Below is a small trained network, with its code and all its weights. Each question gives an input and a class and asks what happens when units are switched off, that is, made to give their printed mean instead of their output.

import numpy as np


def w(rows, s, z=0):
    codes = np.array(rows[::2]) - 128.0
    scale = np.full(codes.shape[1], s)
    scale[-1] = z or s
    return codes * scale


def f(y):
    return np.maximum(y, 0)


def log_softmax(a):
    a = a - a.max(-1, keepdims=True)
    return a - np.log(np.exp(a).sum(-1, keepdims=True))


def net(x, mask):
    res = np.array(x, float).reshape(1, 3) / 4 @ E
    y = f(res @ A[0][:, :-1].T + A[0][:, -1])
    res = res + np.where(mask, y, B[0][:, -1]) @ B[0][:, :-1]
    return log_softmax(res[-1] @ U[:, :-1].T + U[:, -1])


A, B = {}, {}
E = w([
[145,96,255,142],'x0',
[247,163,126,140],'x1',
[91,238,156,123],'x2',
],0.0087)
A[0] = w([
[113,135,93,140,94],'N0',
[111,142,76,134,134],'N1',
[118,127,56,122,96],'N2',
[97,211,147,136,80],'N3',
[153,41,100,115,65],'N4',
[112,159,45,126,96],'N5',
[133,153,63,116,68],'N6',
[102,194,119,131,93],'N7',
[138,90,116,124,162],'N8',
[9,108,128,138,113],'N9',
[93,219,155,114,131],'N10',
[126,123,188,101,117],'N11',
[142,33,112,108,99],'N12',
[119,142,82,129,77],'N13',
[230,177,115,130,112],'N14',
[14,90,130,121,60],'N15',
[131,123,164,122,86],'N16',
[139,104,247,119,43],'N17',
[119,149,134,135,251],'N18',
[159,8,80,165,85],'N19',
[115,112,197,152,127],'N20',
[124,137,85,113,75],'N21',
[130,118,76,111,150],'N22',
[105,208,141,145,74],'N23',
[253,182,116,136,58],'N24',
[154,62,110,110,65],'N25',
[120,134,80,165,113],'N26',
[105,206,182,128,82],'N27',
[125,115,160,158,87],'N28',
[116,203,150,119,91],'N29',
[30,100,124,131,87],'N30',
],0.018,0.012)
B[0] = w([
[144,145,121,155,143],'N0',
[169,113,127,155,173],'N1',
[142,137,142,179,168],'N2',
[79,122,94,147,176],'N3',
[78,127,86,142,162],'N4',
[134,132,165,196,184],'N5',
[122,159,149,189,159],'N6',
[88,124,101,153,165],'N7',
[152,87,100,108,169],'N8',
[142,176,134,73,206],'N9',
[76,96,96,127,209],'N10',
[152,124,143,160,176],'N11',
[87,112,88,129,176],'N12',
[131,150,133,171,147],'N13',
[139,178,139,74,207],'N14',
[109,212,141,98,184],'N15',
[128,146,137,157,144],'N16',
[137,177,161,237,202],'N17',
[244,1,93,56,246],'N18',
[51,114,87,134,191],'N19',
[170,123,140,172,195],'N20',
[131,154,129,170,143],'N21',
[162,109,144,145,175],'N22',
[80,126,99,142,168],'N23',
[114,223,138,84,204],'N24',
[91,129,92,140,150],'N25',
[135,128,143,154,156],'N26',
[70,133,90,150,185],'N27',
[131,142,133,159,144],'N28',
[86,123,96,138,173],'N29',
[127,186,141,95,182],'N30',
],0.063,0.013)
U = w([
[72,102,14,150,103],'0',
[162,237,95,73,123],'1',
[187,147,114,246,100],'2',
[182,42,92,80,251],'3',
[76,102,188,61,90],'4',
[60,79,141,162,100],'5',
[140,129,200,113,106],'6',
[54,57,163,89,97],'7',
],0.011)

Each question gives the input, the list of numbers given to net, and the class t.
The units are the neurons (one row each of A and B). Each row of codes is followed by its name. A weight is (code - 128) times the scale printed after its matrix; where a second scale follows, it is the last column's (A, B and U).
mask holds one flag per neuron, in row order. A switched-off neuron (its flag False) gives its mean, the last column of its row in B, instead of its output. The means were averaged over made-up inputs and are rounded, as every weight is.
A unit's drop is (log p(t) with every unit on - log p(t) with that unit switched off) / (log p(t) with every unit on - log p(t) with every unit switched off).
The circuit of an input: a set's keep is (log p(t) with only the set's units on - log p(t) with every unit switched off) / (log p(t) with every unit on - log p(t) with every unit switched off). Starting from the 12 units with the biggest drops (on a tie, the unit counted first), units are removed one at a time, each time the one whose removal leaves the highest keep (on an exact tie, the one counted first), for as long as the keep stays at least 0.8.
circuit, biggest first: the units of the circuit, biggest drop first
k most important neurons: the k neurons with the biggest drops, biggest first
drop when u is switched off: that unit's drop, to one decimal
input [3,6,-7], class 0: circuit, biggest first -> [N19]
input [7,-8,7], class 1: 3 most important neurons -> [N9, N15, N30]
input [-5,-6,-4], class 1: 2 most important neurons -> [N9, N15]
input [0,6,6], class 0: 2 most important neurons -> [N10, N9]
input [7,7,0], class 1: 3 most important neurons -> [N24, N14, N5]
input [8,-6,0], class 2: 2 most important neurons -> [N17, N20]
input [2,8,-8], class 0: 2 most important neurons -> [N19, N4]
input [-7,-6,3], class 2: 2 most important neurons -> [N5, N24]
input [-6,6,3], class 1: 4 most important neurons -> [N24, N14, N17, N20]
input [0,7,6], class 1: 3 most important neurons -> [N24, N14, N19]
input [0,-4,3], class 1: 3 most important neurons -> [N15, N9, N30]
input [-7,-2,-1], class 2: drop when N29 is switched off -> 0.0
input [-8,-5,6], class 2: drop when N5 is switched off -> 0.7
input [4,-2,0], class 2: circuit, biggest first -> [N17]
input [3,-2,-3], class 3: drop when N10 is switched off -> 0.1
input [-4,4,2], class 1: drop when N24 is switched off -> 2.1
